Below are the code and all the weights of a small trained network. Each question names an input and a class and asks about switching units off, where a switched-off unit gives its printed mean instead of its output.

import numpy as np


def w(rows, s, z=0):
    codes = np.array(rows[::2]) - 128.0
    scale = np.full(codes.shape[1], s)
    scale[-1] = z or s
    return codes * scale


def norm(h):
    return h / np.sqrt((h * h).mean(-1, keepdims=True) + 1e-5)


def f(y):
    return np.maximum(y, 0)


def log_softmax(a):
    a = a - a.max(-1, keepdims=True)
    return a - np.log(np.exp(a).sum(-1, keepdims=True))


def net(x, mask):
    res = np.array(x, float).reshape(1, 8) / 4 @ E
    u = 0
    for l in range(2):
        y = f(norm(res) @ A[l][:, :-1].T + A[l][:, -1])
        res = res + np.where(mask[u : u + 13], y, B[l][:, -1]) @ B[l][:, :-1]
        u += 13
    return log_softmax(norm(res)[-1] @ U[:, :-1].T + U[:, -1])


A, B = {}, {}
E = w([
[131,124,143,113],'x0',
[158,122,176,98],'x1',
[149,129,153,130],'x2',
[45,94,214,177],'x3',
[172,141,159,140],'x4',
[94,137,88,146],'x5',
[158,122,187,98],'x6',
[166,6,103,204],'x7',
],0.011)
A[0] = w([
[145,142,143,159,2],'L0N1',
[133,18,101,133,102],'L0N2',
[107,141,159,212,80],'L0N3',
[226,175,91,164,80],'L0N4',
[164,80,142,82,13],'L0N5',
[59,112,195,199,145],'L0N6',
[118,118,80,180,81],'L0N7',
[207,119,56,94,124],'L0N8',
[108,203,96,70,122],'L0N9',
[159,72,120,131,106],'L0N10',
[100,147,205,222,125],'L0N11',
[212,4,107,198,106],'L0N12',
[205,123,70,103,92],'L0N13',
],0.011,0.0071)
B[0] = w([
[26,138,49,113,128],'L0N1',
[116,161,254,231,200],'L0N2',
[90,67,29,115,159],'L0N3',
[57,71,95,101,173],'L0N4',
[151,109,160,125,131],'L0N5',
[103,34,24,40,229],'L0N6',
[148,96,135,180,158],'L0N7',
[160,4,69,97,203],'L0N8',
[30,152,153,179,202],'L0N9',
[138,152,176,132,165],'L0N10',
[92,32,48,26,202],'L0N11',
[6,170,238,199,254],'L0N12',
[78,14,119,35,181],'L0N13',
],0.0079,0.0076)
A[1] = w([
[59,24,60,76,118],'L1N1',
[102,117,179,68,209],'L1N2',
[111,122,65,137,129],'L1N3',
[148,103,96,130,48],'L1N4',
[89,128,96,154,98],'L1N5',
[125,166,131,180,253],'L1N6',
[78,181,147,192,154],'L1N7',
[146,135,198,167,81],'L1N8',
[178,134,75,149,22],'L1N9',
[111,100,157,163,95],'L1N10',
[142,115,174,110,72],'L1N11',
[94,151,71,205,102],'L1N12',
[182,138,149,254,179],'L1N13',
],0.014,0.0049)
B[1] = w([
[235,91,91,166,251],'L1N1',
[189,119,145,176,188],'L1N2',
[147,129,139,152,157],'L1N3',
[125,43,131,92,133],'L1N4',
[240,188,176,179,155],'L1N5',
[63,156,207,135,154],'L1N6',
[81,166,109,197,164],'L1N7',
[176,159,224,164,142],'L1N8',
[69,72,28,31,128],'L1N9',
[69,91,140,93,155],'L1N10',
[199,123,140,159,136],'L1N11',
[106,137,106,182,155],'L1N12',
[1,152,154,105,152],'L1N13',
],0.0099,0.016)
U = w([
[197,2,55,60,138],'0',
[189,127,156,188,223],'1',
[64,199,201,151,110],'2',
[226,141,162,220,89],'3',
[251,126,161,241,5],'4',
],0.0069,0.0025)

Each question gives the input, the list of numbers given to net, and the class t.
The units are the neurons (one row each of A and B). Each row of codes is followed by its name. A weight is (code - 128) times the scale printed after its matrix; where a second scale follows, it is the last column's (A, B and U).
mask holds one flag per neuron, layer by layer. A switched-off neuron (its flag False) gives its mean, the last column of its row in B, instead of its output. The means were averaged over made-up inputs and are rounded, as every weight is.
A unit's drop is (log p(t) with every unit on - log p(t) with that unit switched off) / (log p(t) with every unit on - log p(t) with every unit switched off).
The circuit of an input: a set's keep is (log p(t) with only the set's units on - log p(t) with every unit switched off) / (log p(t) with every unit on - log p(t) with every unit switched off). Starting from the 12 units with the biggest drops (on a tie, the unit counted first), units are removed one at a time, each time the one whose removal leaves the highest keep (on an exact tie, the one counted first), for as long as the keep stays at least 0.8.
units of the circuit, in order: the units of the circuit, biggest drop first
k most important neurons: the k neurons with the biggest drops, biggest first
top k neurons in layer l: the k neurons of layer l with the biggest drops, biggest first
drop when u is switched off: that unit's drop, to one decimal
input [5,6,2,4,-1,-3,-1,8], class 2: 2 most important neurons	[L0N12 L0N2]
input [1,-8,-5,7,-2,-5,-8,1], class 0: units of the circuit, in order	[L0N6 L0N12]
input [2,-7,0,6,1,1,-2,0], class 0: top 2 neurons in layer 0	[L0N6 L0N11]
input [-1,5,-1,7,3,3,5,-7], class 0: top 3 neurons in layer 0	[L0N12 L0N11 L0N6]
input [1,3,-5,-4,-2,-6,3,6], class 2: 3 most important neurons	[L0N12 L0N2 L0N6]
input [-8,-1,6,7,5,-7,7,1], class 0: units of the circuit, in order	[L0N11 L0N6 L0N2]
input [-4,3,8,8,-7,-1,7,4], class 0: units of the circuit, in order	[L0N6 L0N11]
input [-8,-4,-3,5,1,-5,-2,7], class 2: top 4 neurons in layer 0	[L0N12 L0N2 L0N8 L0N13]
input [6,5,4,-5,-7,2,-8,7], class 2: units of the circuit, in order	[L0N12 L0N2 L0N6 L1N13]
input [4,6,-7,-2,-3,-4,-3,8], class 2: drop when L0N12 is switched off	0.2
input [8,7,-6,8,5,2,-1,1], class 0: drop when L0N6 is switched off	0.1
input [8,5,0,7,-4,5,4,-4], class 0: drop when L0N6 is switched off	0.2
input [-7,7,-3,7,-7,-7,8,1], class 0: top neuron in layer 1	[L1N5]
